[[137 132 129 125]
 [135 124 130 122]
 [119 131 139 130]
 [124 131 117 140]
 [110 124 125 119]
 [131 128 154 119]
 [124 129 122 136]
 [131 132 115 129]]
->
[[135 124 130 122]
 [124 131 117 140]
 [131 128 154 119]
 [131 132 115 129]]

[[133 133 133 128 144 116 107]
 [137 130 133 136 126 106 134]
 [125 118 136 127 121 133 116]
 [137 118 126 126 153 134 129]
 [118 132 140 133 142 124 152]]
->
[[137 130 133 136 126 106 134]
 [137 118 126 126 153 134 129]]

[[152 133 120 109 102 110 127 122 129]
 [146 139 124 127 144 150 128 126 130]
 [136 125 124 140 118 114 135 132 105]
 [113 129 131  99 124 124 136 122 143]]
->
[[146 139 124 127 144 150 128 126 130]
 [113 129 131  99 124 124 136 122 143]]

[[145 141 128 125 119 124 111 132 112 107 120 133]
 [145 141 128 125 119 124 111 132 112 107 122 133]
 [145 127 126 127 135 124 119 138 131 114 130 134]
 [145 128 100 125 123 124 111 132 131 135 130 147]
 [143 127 126 131 133 124 120 140 130 114 130 133]
 [145 128 130 125 114 138 111 132 112 100 130 133]
 [145 134 128 125 119 124 112 132 112 107 124 133]
 [145 128 129 125 114 140 111 132 112 100 130 133]]
->
[[145 141 128 125 119 124 111 132 112 107 122 133]
 [145 128 100 125 123 124 111 132 131 135 130 147]
 [145 128 130 125 114 138 111 132 112 100 130 133]
 [145 128 129 125 114 140 111 132 112 100 130 133]]

[[130 131 133]
 [130 124 123]
 [136 134 124]
 [127 130 119]
 [117 130 139]
 [117 117 150]
 [134 126 129]
 [140 134 123]
 [129 121 133]
 [136 129 129]
 [135 118 131]
 [112 125 132]]
->
[[130 124 123]
 [127 130 119]
 [117 117 150]
 [140 134 123]
 [136 129 129]
 [112 125 132]]

[[108 142 138 136 112 127 135]
 [127 138 140 158 114 151 129]
 [107 142 138 137 106 115 140]
 [126 138 139 145 122 151 123]
 [100 141 137 112 121 113 129]
 [118 139 137 133 123 138 124]]
->
[[127 138 140 158 114 151 129]
 [126 138 139 145 122 151 123]
 [118 139 137 133 123 138 124]]

[[135 135 141]
 [138 136 110]
 [155 105 107]
 [129 124 114]
 [136 138 113]
 [115 121 108]
 [142 131 155]
 [108 158 124]
 [128 125 129]
 [112 133 109]]
->
[[138 136 110]
 [129 124 114]
 [115 121 108]
 [108 158 124]
 [112 133 109]]

[[114 133 111 119 106 109 123 116 120 104 114 122]
 [142 120 128 134 120 131 118 128 145  98 118 113]
 [133 113 127 149 152 152 134 146 151 112 149 138]
 [118 148 117 157 105 149 125 125 133 137 110 124]
 [116 116 130 158 129 132 142 119 116 138 136 122]]
->
[[142 120 128 134 120 131 118 128 145  98 118 113]
 [118 148 117 157 105 149 125 125 133 137 110 124]]

[[120 130 138 122 105 114 138 121]
 [121 128 138 124 103 113 139 121]
 [134 132 124 132 149 142 122 136]
 [123 125 136 125 103 112 139 120]
 [134 133 123 133 151 143 121 137]
 [133 134 124 132 150 143 122 136]
 [119 132 139 122 106 116 138 122]
 [135 133 124 133 152 144 121 138]
 [135 133 123 133 152 144 121 137]
 [127 121 131 128 108 114 136 121]
 [119 131 138 123 109 117 137 122]
 [135 128 122 133 146 139 122 135]]
->
[[121 128 138 124 103 113 139 121]
 [123 125 136 125 103 112 139 120]
 [133 134 124 132 150 143 122 136]
 [135 133 124 133 152 144 121 138]
 [127 121 131 128 108 114 136 121]
 [135 128 122 133 146 139 122 135]]
---
[[113 116 138 113 138 137 117 136 136]
 [116 114 139 110 141 142 120 139 137]
 [143 140 120 143 116 118 147 118 115]
 [144 146 117 146 118 116 142 114 114]
 [141 144 113 150 115 115 146 113 117]
 [110 110 136 114 143 138 109 142 143]
 [126 125 138 124 137 145 134 145 144]]
->
[[144 146 117 146 118 116 142 114 114]
 [141 144 113 150 115 115 146 113 117]
 [143 140 120 143 116 118 147 118 115]
 [126 125 138 124 137 145 134 145 144]
 [113 116 138 113 138 137 117 136 136]
 [116 114 139 110 141 142 120 139 137]
 [110 110 136 114 143 138 109 142 143]]

[[120 134 143 149 122 134 123]
 [121 136 134 134 115 139 120]
 [116 139 138 140 109 139 110]
 [122 137 135 135 116 140 118]
 [120 132 131 135 118 128 113]
 [122 130 136 144 127 127 125]
 [128 126 132 135 134 123 130]]
->
[[116 139 138 140 109 139 110]
 [122 137 135 135 116 140 118]
 [121 136 134 134 115 139 120]
 [120 134 143 149 122 134 123]
 [120 132 131 135 118 128 113]
 [122 130 136 144 127 127 125]
 [128 126 132 135 134 123 130]]

[[109 157]
 [115 114]
 [127 120]]
->
[[109 157]
 [127 120]
 [115 114]]

[[149 147 110 148 108 106 143 111 108 144 135 116 108]
 [110 109 144 110 144 138 111 143 147 120 113 142 144]
 [133 129 132 123 132 135 138 135 133 112 136 124 136]]
->
[[149 147 110 148 108 106 143 111 108 144 135 116 108]
 [133 129 132 123 132 135 138 135 133 112 136 124 136]
 [110 109 144 110 144 138 111 143 147 120 113 142 144]]

[[124 126 119]
 [152 142 151]]
->
[[152 142 151]
 [124 126 119]]

[[128 139 136 131 143 137 110 118 127 118 131 137 141 114]
 [120 129 127 127 144 127 114 116 122 102 127 132 125 135]
 [128 134 125 112 142 139 118 116 117 128 139 126 118 124]
 [123 132 127 126 147 133 113 116 120 103 130 131 123 135]
 [114 140 126 118 118 134 116 116 115 123 138 126 130 122]
 [119 138 134 137 135 124 110 109 131 108 130 133 129 124]]
->
[[114 140 126 118 118 134 116 116 115 123 138 126 130 122]
 [128 139 136 131 143 137 110 118 127 118 131 137 141 114]
 [119 138 134 137 135 124 110 109 131 108 130 133 129 124]
 [128 134 125 112 142 139 118 116 117 128 139 126 118 124]
 [123 132 127 126 147 133 113 116 120 103 130 131 123 135]
 [120 129 127 127 144 127 114 116 122 102 127 132 125 135]]
